The unit runs from 3 to 55 in a loop.
Symbols: q is -3; h is -4; o is +2; m is +1.

In the rows, 507 means zero.

The symbols that take the first to the second take the third to the fourth, perhaps in another order. What is the fourth?
Each answer is a row, close to the row of the unit it stands for.
723 544 600 539 289 418 466 618 440 539 446 403 433 553 582 495 522 310 276 336 483 442 497 407 552 651 293 672 529 694 642 409 799 561 458 461 412 431 370 342 619 391 579 589 417 600 424 541 413 758 501 468 226 769 381 466 609 741 553 398 422 529 927 561 417 595 548 383 566 515 307 592 263 832 600
to 326 442 495 656 174 173 337 667 504 788 651 460 593 447 501 548 724 319 410 367 578 697 644 342 546 689 267 676 368 571 460 547 538 513 556 517 600 388 505 477 343 437 538 471 534 528 460 540 329 382 667 451 491 620 389 339 557 392 676 325 406 482 850 656 430 556 466 411 490 260 405 676 302 611 635
as 532 447 652 324 333 511 575 409 433 579 509 725 720 607 636 491 477 391 408 524 366 480 172 479 372 555 293 527 577 761 732 641 366 308 248 403 665 744 411 521 567 552 559 472 495 571 532 589 474 321 582 474 677 345 480 438 492 409 428 374 583 689 408 757 799 673 470 560 345 408 506 823 500 363 513
to 441 363 451 395 345 661 758 421 620 529 434 707 694 576 638 358 538 536 494 338 279 493 319 362 491 525 686 585 495 458 710 705 506 324 557 533 381 703 370 703 514 403 506 375 405 568 728 623 544 582 701 520 503 447 331 523 878 649 594 281 580 590 526 799 715 780 715 472 577 516 460 592 564 493 497

527 593 749 448 488 799 533 333 733 615 595 242 387 689 581 441 659 680 692 605 684 382 502 485 573 454 656 353 174 518 541 400 399 722 544 670 409 645 454 522 637 483 669 443 681 501 506 422 505 440 414 427 395 598 470 475 445 508 609 588 334 540 258 341 558 319 365 613 605 694 599 389 604 554 187
to 477 567 875 389 454 729 620 587 702 538 557 302 432 606 760 429 642 634 519 704 619 323 307 571 501 401 667 296 312 623 564 321 477 648 442 527 506 550 371 392 576 536 544 618 716 612 514 453 583 409 364 384 366 479 494 365 484 745 617 519 409 609 347 427 589 367 369 527 471 650 505 460 333 262 259
as 550 495 217 475 622 361 443 468 326 461 362 638 423 405 446 590 200 366 618 647 587 471 591 807 512 638 613 495 802 489 324 376 781 559 524 470 535 502 551 558 485 685 136 423 368 425 491 390 369 461 479 560 447 289 711 397 578 445 346 555 651 599 633 317 408 266 616 384 409 417 410 459 567 593 580
to 607 678 233 490 534 372 364 347 335 559 359 574 528 387 336 640 85 499 722 616 464 496 523 631 480 537 501 558 653 339 389 404 823 523 413 700 667 588 621 495 621 570 352 587 401 281 521 327 396 590 501 296 547 316 602 439 554 318 378 592 523 639 661 481 540 215 554 440 419 492 442 525 593 776 678

124 455 464 363 426 649 611 687 719 435 460 571 490 434 541 403 440 460 357 385 528 520 592 452 578 546 802 391 590 398 489 677 677 349 687 573 432 269 540 739 455 352 499 424 395 360 684 671 397 497 708 475 395 377 390 612 846 659 584 380 632 285 451 723 576 678 737 656 499 609 407 441 736 432 295
to 356 369 454 373 404 656 773 572 716 486 419 625 614 529 658 394 509 582 457 331 365 473 453 338 494 512 773 499 463 398 590 786 627 324 620 581 395 565 424 733 517 348 512 416 383 449 710 647 543 535 668 427 467 396 354 536 910 699 625 297 614 494 497 783 687 728 798 504 593 564 419 556 590 461 379
as 444 559 861 310 371 534 582 665 506 513 514 464 488 549 754 474 538 463 366 722 671 447 159 589 407 422 471 349 554 849 612 430 476 478 338 343 619 463 419 308 521 614 459 634 638 612 445 524 529 241 394 466 394 312 525 369 461 691 497 507 511 648 352 581 720 519 461 563 316 477 492 612 305 184 409
to 522 576 860 346 402 712 613 553 616 537 622 303 397 636 720 447 685 595 560 797 719 351 300 552 550 383 697 236 367 659 554 296 509 632 412 466 471 528 417 422 556 575 523 608 740 578 511 410 597 350 391 377 291 518 459 372 454 751 607 536 391 653 256 403 561 420 373 577 460 619 552 535 354 266 194

739 509 549 671 831 419 734 530 540 373 456 477 539 604 314 554 413 697 458 470 443 479 372 537 593 698 585 620 274 643 411 759 397 495 767 491 379 569 738 447 526 650 438 597 668 649 416 386 614 494 638 711 626 220 786 702 511 422 370 579 617 339 364 401 555 573 757 348 457 485 638 451 361 485 590
to 428 556 488 613 565 637 470 268 623 657 597 277 402 745 376 473 600 646 629 462 638 426 549 532 697 579 586 573 154 518 515 713 168 707 711 732 360 533 541 539 661 488 575 484 741 473 447 425 414 370 587 491 557 440 514 648 492 284 532 586 424 393 164 416 515 386 538 572 570 554 673 411 715 719 259
as 563 647 689 466 430 820 537 320 710 607 635 179 415 749 585 482 712 769 644 604 657 385 479 455 590 442 641 366 208 463 567 453 314 758 559 716 402 611 438 517 655 471 643 431 710 524 530 379 489 452 407 421 394 592 461 518 438 547 685 565 333 594 255 358 512 377 339 613 580 702 586 370 593 527 176
to 495 573 860 316 335 532 562 615 520 505 515 419 461 560 739 461 585 508 408 748 635 441 184 541 396 439 505 372 517 838 607 429 484 461 337 347 601 531 432 333 528 612 492 649 667 597 426 549 575 245 385 465 415 322 535 409 429 639 485 476 515 662 354 537 709 499 462 552 284 509 517 684 276 158 368

211 398 430 374 440 640 727 694 752 477 514 614 580 454 622 370 478 493 426 380 501 514 554 400 561 542 798 443 554 397 554 682 688 330 668 580 441 429 514 713 419 344 468 369 436 418 657 683 454 544 695 489 430 405 397 567 909 665 633 331 653 334 493 735 603 762 725 523 527 537 434 468 625 438 353
to 656 710 563 410 479 610 469 564 448 404 482 513 444 626 601 571 311 338 250 361 519 492 551 369 475 577 328 531 710 588 660 346 829 451 412 517 458 507 460 474 640 424 728 456 397 468 532 499 362 888 610 421 240 880 441 578 429 710 580 525 454 529 767 624 305 603 472 587 538 734 390 529 536 781 435
as 687 708 353 525 595 421 393 351 348 589 455 519 536 395 289 652 122 599 737 679 406 511 559 512 516 400 436 556 575 226 352 421 767 539 390 717 732 577 573 463 496 501 391 539 429 267 537 327 478 649 458 244 555 437 493 528 445 344 417 580 422 585 630 484 594 206 577 489 426 522 539 510 653 785 665
to 407 273 583 568 605 433 285 489 577 503 457 475 275 308 426 385 744 489 545 627 600 552 697 571 578 235 545 579 564 430 453 493 289 652 311 453 557 286 423 423 547 436 568 775 383 616 323 595 672 375 112 682 530 559 396 510 344 506 477 659 589 383 463 214 381 504 451 540 673 330 479 419 441 345 728

696 778 393 563 580 473 388 361 371 584 499 465 529 417 335 640 192 685 722 635 345 572 575 545 484 276 392 517 479 225 427 357 696 542 344 619 801 567 561 456 468 373 455 625 455 321 548 397 608 685 315 245 627 560 531 649 454 446 491 643 361 625 593 439 623 228 499 494 464 540 581 505 574 826 657
to 692 748 306 482 593 424 426 369 334 616 501 506 541 421 291 643 159 612 750 681 378 552 573 559 512 430 461 493 557 246 377 383 767 491 376 657 767 604 584 491 487 472 450 512 389 276 536 340 493 622 496 246 568 468 536 522 447 353 433 641 395 639 603 452 599 199 516 487 426 522 509 517 603 802 674
as 684 556 579 543 279 439 484 656 443 580 459 451 442 541 612 562 508 366 297 367 500 509 526 405 505 660 327 587 519 744 592 399 799 530 488 507 437 402 401 366 582 372 586 558 417 605 456 455 428 809 512 490 255 776 371 519 588 746 576 387 423 538 945 571 302 578 575 376 587 431 373 599 259 815 561
to 719 623 568 460 351 540 485 575 401 484 438 426 374 628 626 536 402 397 272 371 519 429 570 367 538 601 323 576 636 666 627 313 828 459 504 508 431 485 411 380 703 404 658 514 375 574 513 561 420 822 546 473 229 822 429 558 523 798 561 488 432 540 892 600 282 594 462 446 576 605 332 603 388 802 491

366 248 553 560 658 486 274 493 563 514 415 530 380 270 457 344 785 403 594 577 517 493 638 506 514 353 526 532 644 458 446 505 211 663 290 494 507 340 531 448 641 530 684 739 505 629 356 665 625 432 210 695 535 515 387 401 302 403 484 637 689 430 421 243 338 587 397 549 697 408 485 359 490 310 737
to 521 552 483 578 597 427 399 440 447 568 499 390 329 352 363 479 612 651 600 655 453 516 668 503 583 4 515 569 479 299 520 422 400 599 332 478 698 276 359 285 459 245 473 763 373 544 413 549 810 492 42 516 590 666 424 693 471 609 517 638 399 387 519 307 464 328 564 496 648 399 598 399 443 562 624
as 625 693 269 482 589 363 382 379 355 601 419 481 494 428 365 633 136 505 765 655 439 497 501 645 471 534 472 547 676 302 338 400 829 544 412 665 697 570 581 513 467 563 370 542 397 241 559 336 431 572 464 313 508 322 540 454 471 334 348 565 485 635 619 493 574 164 574 494 409 477 424 516 596 788 650
to 523 426 134 528 721 400 490 518 304 323 401 566 401 409 511 595 330 398 622 575 622 460 584 804 534 664 670 445 763 502 376 377 703 505 556 339 415 541 546 600 436 690 56 362 318 495 523 449 402 460 472 675 409 348 732 420 626 543 331 555 677 563 633 301 316 332 612 347 459 405 440 433 502 504 542

425 363 244 680 506 379 422 517 413 313 673 575 666 523 585 559 619 467 554 452 490 701 790 620 398 462 482 413 564 346 434 319 317 383 564 192 519 631 437 651 242 605 289 166 480 529 652 530 553 434 542 603 610 806 720 409 417 463 525 409 435 601 556 482 308 414 182 388 573 357 609 484 603 276 518
to 352 380 389 665 292 339 344 517 504 604 714 602 727 462 493 605 713 434 505 384 469 820 745 425 443 583 244 514 427 414 394 400 307 418 544 401 630 481 560 619 251 524 545 217 501 460 586 526 438 377 661 464 675 700 548 391 438 304 658 306 330 504 595 636 431 483 198 425 523 357 579 631 538 440 588
as 416 202 522 576 663 492 253 444 582 564 414 451 403 291 439 380 828 444 581 603 536 502 702 519 542 357 504 544 665 457 430 513 262 677 280 508 532 346 497 495 574 583 662 787 432 656 339 631 672 424 241 708 561 540 357 385 237 410 486 658 658 421 456 247 333 597 351 540 690 390 480 427 467 272 743
to 429 423 537 620 633 428 382 506 512 543 525 413 280 347 400 410 692 553 532 611 548 509 659 537 613 164 509 552 468 410 504 444 297 618 308 427 593 233 401 371 468 344 516 781 432 561 314 581 744 448 64 606 551 598 401 628 479 577 498 632 481 332 446 235 414 408 524 512 664 359 569 425 396 438 640

704 742 445 607 608 460 411 443 389 551 525 434 442 413 301 601 312 725 682 668 347 590 573 465 553 164 448 546 414 170 493 386 611 538 397 628 773 441 492 391 487 269 518 632 429 357 520 401 651 653 248 286 626 645 502 660 467 499 526 577 327 545 571 440 560 234 530 456 548 543 594 478 500 726 609
to 705 769 405 557 550 494 432 350 383 578 522 481 506 449 340 663 190 670 760 667 340 595 563 508 498 292 466 548 450 230 457 359 687 510 371 695 792 515 529 447 483 394 448 624 440 259 566 355 629 661 312 260 616 538 520 601 485 435 445 619 338 577 617 483 577 183 548 436 480 574 560 460 604 830 671
as 745 760 379 523 512 475 388 398 359 571 473 480 520 487 289 627 205 670 753 644 362 551 566 484 500 272 420 542 455 216 419 338 689 532 363 683 799 562 555 401 483 410 471 614 420 246 555 327 608 648 402 252 633 553 515 611 454 423 408 665 332 598 568 486 600 272 474 516 507 565 538 500 581 803 673
to 674 782 303 522 560 444 430 334 380 599 431 537 520 390 321 642 189 588 704 663 373 571 529 562 470 328 441 547 576 241 398 370 767 528 391 712 734 606 585 466 487 466 400 518 409 284 535 303 500 650 466 279 605 441 518 567 423 364 407 593 381 648 584 465 622 254 533 497 408 533 525 484 614 815 664

517 540 488 597 544 381 431 525 451 500 521 370 301 401 364 443 569 664 575 646 435 571 633 543 583 82 521 542 446 290 497 461 418 626 329 490 731 331 341 312 453 282 487 735 428 549 413 534 796 498 26 516 606 684 461 646 512 628 491 654 426 393 499 299 451 368 539 455 633 431 594 404 388 515 624
to 686 785 459 525 592 477 447 394 365 586 551 423 427 433 352 576 320 700 745 701 331 585 579 509 508 136 458 539 391 184 462 332 584 515 385 568 785 496 460 365 447 296 499 620 412 307 552 385 655 653 282 291 656 671 494 645 504 551 475 644 342 535 580 432 583 256 566 459 537 525 605 445 561 750 634
as 778 391 661 617 794 576 514 487 596 354 366 635 627 404 400 451 637 622 663 565 386 474 523 428 432 550 484 553 529 517 302 541 410 498 481 532 347 752 714 623 566 775 662 622 590 765 510 496 676 654 556 656 624 385 630 447 144 393 418 621 642 622 447 343 388 672 386 494 672 584 535 396 374 290 810
to 489 310 612 584 723 531 331 421 634 470 411 579 466 285 476 364 773 394 625 555 509 504 654 498 481 395 489 561 631 505 416 539 271 577 313 527 436 506 566 591 631 666 684 734 478 688 390 633 639 481 352 659 589 451 437 356 128 355 452 677 696 491 457 344 327 600 275 613 647 445 483 368 463 298 805

553 406 652 374 361 487 607 372 435 594 471 714 698 549 653 499 507 370 418 497 369 519 146 476 337 555 341 529 620 739 774 642 365 328 297 378 612 723 346 540 573 604 518 483 502 596 529 620 494 374 593 487 668 366 389 490 541 418 455 328 544 729 438 774 798 712 510 581 301 438 582 797 516 380 537
to 474 480 778 367 326 472 550 436 433 557 524 644 620 576 731 455 495 342 415 579 469 476 150 499 341 548 317 499 610 760 682 560 386 357 278 335 627 656 400 433 537 602 534 589 570 636 439 536 533 333 530 535 652 329 467 403 447 397 432 417 514 685 366 771 769 686 508 552 288 386 498 763 433 303 486
as 782 521 559 635 820 406 693 584 534 372 474 499 553 605 341 565 440 709 530 495 450 424 377 534 599 670 583 656 362 641 384 786 335 521 852 496 379 583 722 433 439 671 414 617 662 675 457 385 587 499 626 701 649 273 791 691 511 435 393 578 580 323 295 387 531 534 716 367 459 537 633 398 387 524 576
to 844 506 605 657 847 482 696 583 581 318 480 569 599 512 313 574 450 752 512 514 334 520 427 492 471 638 596 605 380 563 414 751 435 465 731 531 411 710 708 517 533 718 480 656 680 710 494 352 628 617 684 705 617 321 771 627 365 447 365 607 604 489 405 337 509 644 627 401 524 543 567 344 323 430 646

637 668 464 596 586 401 491 509 409 492 488 373 367 394 355 510 494 744 639 668 406 548 677 491 569 50 474 521 382 224 467 435 474 560 366 502 713 433 378 314 384 261 470 668 422 452 494 438 800 613 145 365 608 731 487 689 488 566 516 669 329 428 501 340 535 308 526 462 578 487 619 461 468 664 645
to 762 406 619 587 793 571 536 495 624 308 442 618 655 403 439 472 600 569 622 542 348 526 517 437 389 511 536 540 535 506 369 579 450 513 457 535 348 767 702 652 563 833 617 633 575 743 526 490 612 647 584 717 652 464 597 425 91 356 388 654 633 641 420 346 419 657 371 538 653 554 492 353 413 275 792
as 524 358 255 668 634 469 487 543 317 230 600 600 540 535 574 555 541 455 559 478 502 587 714 679 461 556 618 408 669 402 426 298 430 461 622 165 407 624 422 634 272 677 177 175 419 594 624 527 496 485 481 667 516 698 768 417 492 568 478 473 493 554 589 352 302 409 315 316 572 426 607 407 503 319 483
to 705 775 330 607 555 458 421 346 383 578 487 492 541 443 294 592 208 672 750 682 314 518 523 492 507 304 425 517 455 236 437 349 718 477 416 623 803 520 542 393 475 394 452 539 433 258 516 406 587 663 358 273 656 562 472 604 446 409 471 656 368 639 585 441 608 234 490 503 450 569 554 478 623 791 621

142 574 454 379 477 642 558 698 656 415 479 582 494 445 546 425 409 388 322 393 626 515 626 546 591 529 689 400 670 395 479 589 686 338 610 509 438 246 600 664 452 357 617 422 475 297 643 673 350 484 714 456 385 424 399 573 699 568 527 483 626 247 463 743 514 647 635 715 424 652 415 481 740 399 299
to 321 636 512 373 474 689 476 594 530 382 475 593 412 509 567 558 308 347 298 376 616 510 608 438 546 527 486 409 731 460 588 399 737 379 508 569 474 375 575 616 584 444 745 414 419 260 564 566 265 700 672 438 364 665 403 652 467 583 526 579 491 347 547 748 402 641 407 791 423 789 430 516 843 547 296
as 459 565 906 380 389 650 610 651 549 494 572 362 453 575 759 465 600 600 422 713 683 371 176 559 442 409 614 318 486 781 554 346 500 506 420 394 561 490 396 353 523 596 470 657 706 616 443 467 603 279 285 432 352 363 505 382 410 748 550 517 467 621 350 422 633 454 409 550 361 575 499 520 277 185 319
to 492 500 813 310 338 471 557 551 435 527 464 522 536 552 685 463 500 385 344 678 529 444 130 556 363 507 380 435 577 872 618 490 472 385 276 318 629 534 411 353 519 593 492 626 612 580 378 564 519 238 449 496 533 369 482 383 380 545 438 426 569 661 400 666 732 605 468 569 224 423 494 747 280 224 455

536 624 808 454 417 828 582 450 736 547 573 204 391 663 661 426 668 659 632 659 665 362 414 465 537 369 675 286 253 576 530 366 399 680 560 600 430 578 376 509 583 558 608 487 698 547 498 425 553 381 372 383 320 556 490 465 476 615 649 552 358 606 315 383 528 351 342 590 539 659 555 412 425 419 202
to 450 590 566 512 537 760 506 240 672 686 625 272 404 747 433 491 646 679 629 498 661 327 483 455 644 482 628 505 133 470 537 592 216 756 644 778 384 575 468 568 646 448 668 450 705 444 503 358 482 376 512 466 470 520 472 572 483 409 610 594 377 444 216 398 519 338 399 610 635 611 641 407 657 639 194
as 411 276 532 575 643 431 261 474 568 479 440 517 380 284 408 356 799 415 580 534 579 529 669 493 528 326 511 535 655 467 393 510 253 668 294 492 519 374 504 498 594 556 628 802 464 679 321 680 642 424 206 680 577 475 354 403 288 385 457 649 660 460 418 322 336 601 369 596 720 376 460 387 487 278 726
to 465 420 488 547 635 426 368 521 464 488 441 415 277 358 417 473 694 543 580 620 534 484 677 532 577 141 485 580 498 379 489 455 314 650 305 472 612 212 342 316 488 326 491 780 424 550 333 615 736 426 60 600 565 602 417 611 486 574 484 668 491 343 447 252 407 442 507 493 715 376 575 423 402 430 633

429 590 568 532 487 729 528 231 720 693 620 263 373 764 473 472 662 661 673 545 683 382 535 444 610 496 647 471 133 493 557 560 249 792 617 735 394 582 502 515 635 440 653 400 747 448 471 368 451 405 527 451 436 461 456 605 473 405 620 571 365 448 160 333 530 374 381 582 575 634 655 405 655 658 182
to 429 580 519 572 536 591 492 257 654 679 584 305 367 724 351 508 629 647 623 446 642 395 545 515 656 598 571 554 141 515 584 683 204 723 684 711 385 564 540 532 667 458 590 444 751 436 434 427 463 364 592 514 532 404 535 598 529 295 598 570 453 352 238 415 531 399 516 606 520 549 684 383 722 668 260
as 506 447 634 340 321 545 573 394 417 571 520 704 676 574 664 495 485 409 414 479 391 524 162 428 342 574 337 566 640 724 766 673 392 342 283 435 609 710 353 552 558 542 550 495 537 628 504 582 506 380 582 473 688 363 411 445 525 382 416 382 574 696 399 820 751 682 526 581 292 453 494 823 523 332 591
to 485 437 735 324 293 457 556 467 446 531 464 675 669 569 695 492 514 400 387 617 430 513 80 500 296 593 296 511 599 843 684 518 351 410 312 341 663 624 437 479 545 609 506 597 558 617 446 577 486 367 554 517 600 316 484 434 463 420 425 406 551 677 371 742 815 637 460 579 302 444 545 809 464 261 494

276 671 535 321 559 642 468 559 565 366 485 574 507 584 553 521 359 343 310 385 609 532 620 445 526 470 473 372 731 499 606 359 785 366 503 600 466 381 604 595 567 426 752 333 468 267 608 651 313 687 728 409 337 696 419 603 468 573 562 561 510 417 550 794 367 733 382 754 371 829 430 440 825 554 298
to 660 641 544 458 446 621 524 577 425 383 450 521 457 646 596 525 330 387 266 398 532 455 552 403 544 555 334 450 649 563 643 286 839 434 438 488 458 499 426 455 640 433 749 498 408 446 514 547 389 878 548 450 257 894 402 566 453 680 507 553 416 505 763 623 361 620 432 548 517 730 380 554 583 793 437
as 458 592 463 600 600 487 548 316 581 636 643 369 393 635 301 566 528 593 550 416 583 406 498 582 659 728 543 652 206 559 557 747 178 639 771 720 378 501 600 468 583 473 486 463 676 437 431 408 418 355 627 615 595 327 601 740 556 274 500 574 493 311 224 382 556 433 622 520 475 489 671 403 619 669 345
to 480 583 566 497 478 764 493 303 673 708 620 198 365 717 468 499 627 671 701 545 713 346 515 462 623 526 624 430 156 476 543 566 246 758 657 736 336 612 451 508 660 488 648 459 698 431 513 422 483 396 513 433 469 490 493 548 475 382 580 554 356 437 171 363 519 355 400 615 590 648 670 348 677 591 185

491 282 556 612 675 549 309 468 580 484 448 603 501 265 477 409 806 441 597 509 529 508 642 486 492 391 501 558 636 497 398 545 279 636 332 558 414 538 602 609 634 662 726 758 499 649 395 621 672 485 339 699 555 465 403 351 111 358 451 669 645 528 430 313 311 639 323 591 709 455 462 393 507 259 783
to 397 271 535 577 587 493 327 472 596 490 449 524 367 282 389 372 805 435 587 538 581 502 662 535 572 336 488 570 650 452 414 516 268 694 277 552 534 368 506 520 647 548 698 744 485 674 368 627 643 420 278 674 538 516 397 410 242 461 491 645 642 463 446 277 358 548 395 587 734 390 476 342 516 266 707
as 622 654 503 615 600 427 436 467 374 525 546 410 391 385 367 534 442 750 679 679 367 541 630 491 561 75 493 564 396 262 529 417 521 566 373 534 757 355 391 317 433 272 483 699 372 416 426 456 749 615 132 392 610 666 469 666 515 572 469 689 341 479 530 382 518 307 539 465 591 529 615 392 466 665 637
to 751 756 449 611 614 466 404 396 361 533 521 475 465 403 345 570 332 716 738 649 362 602 571 469 540 124 416 536 393 208 512 381 609 537 373 576 772 474 444 375 444 333 489 604 397 347 538 393 695 631 237 336 603 636 487 713 459 518 467 653 312 553 548 431 611 227 530 482 520 538 637 510 529 706 594

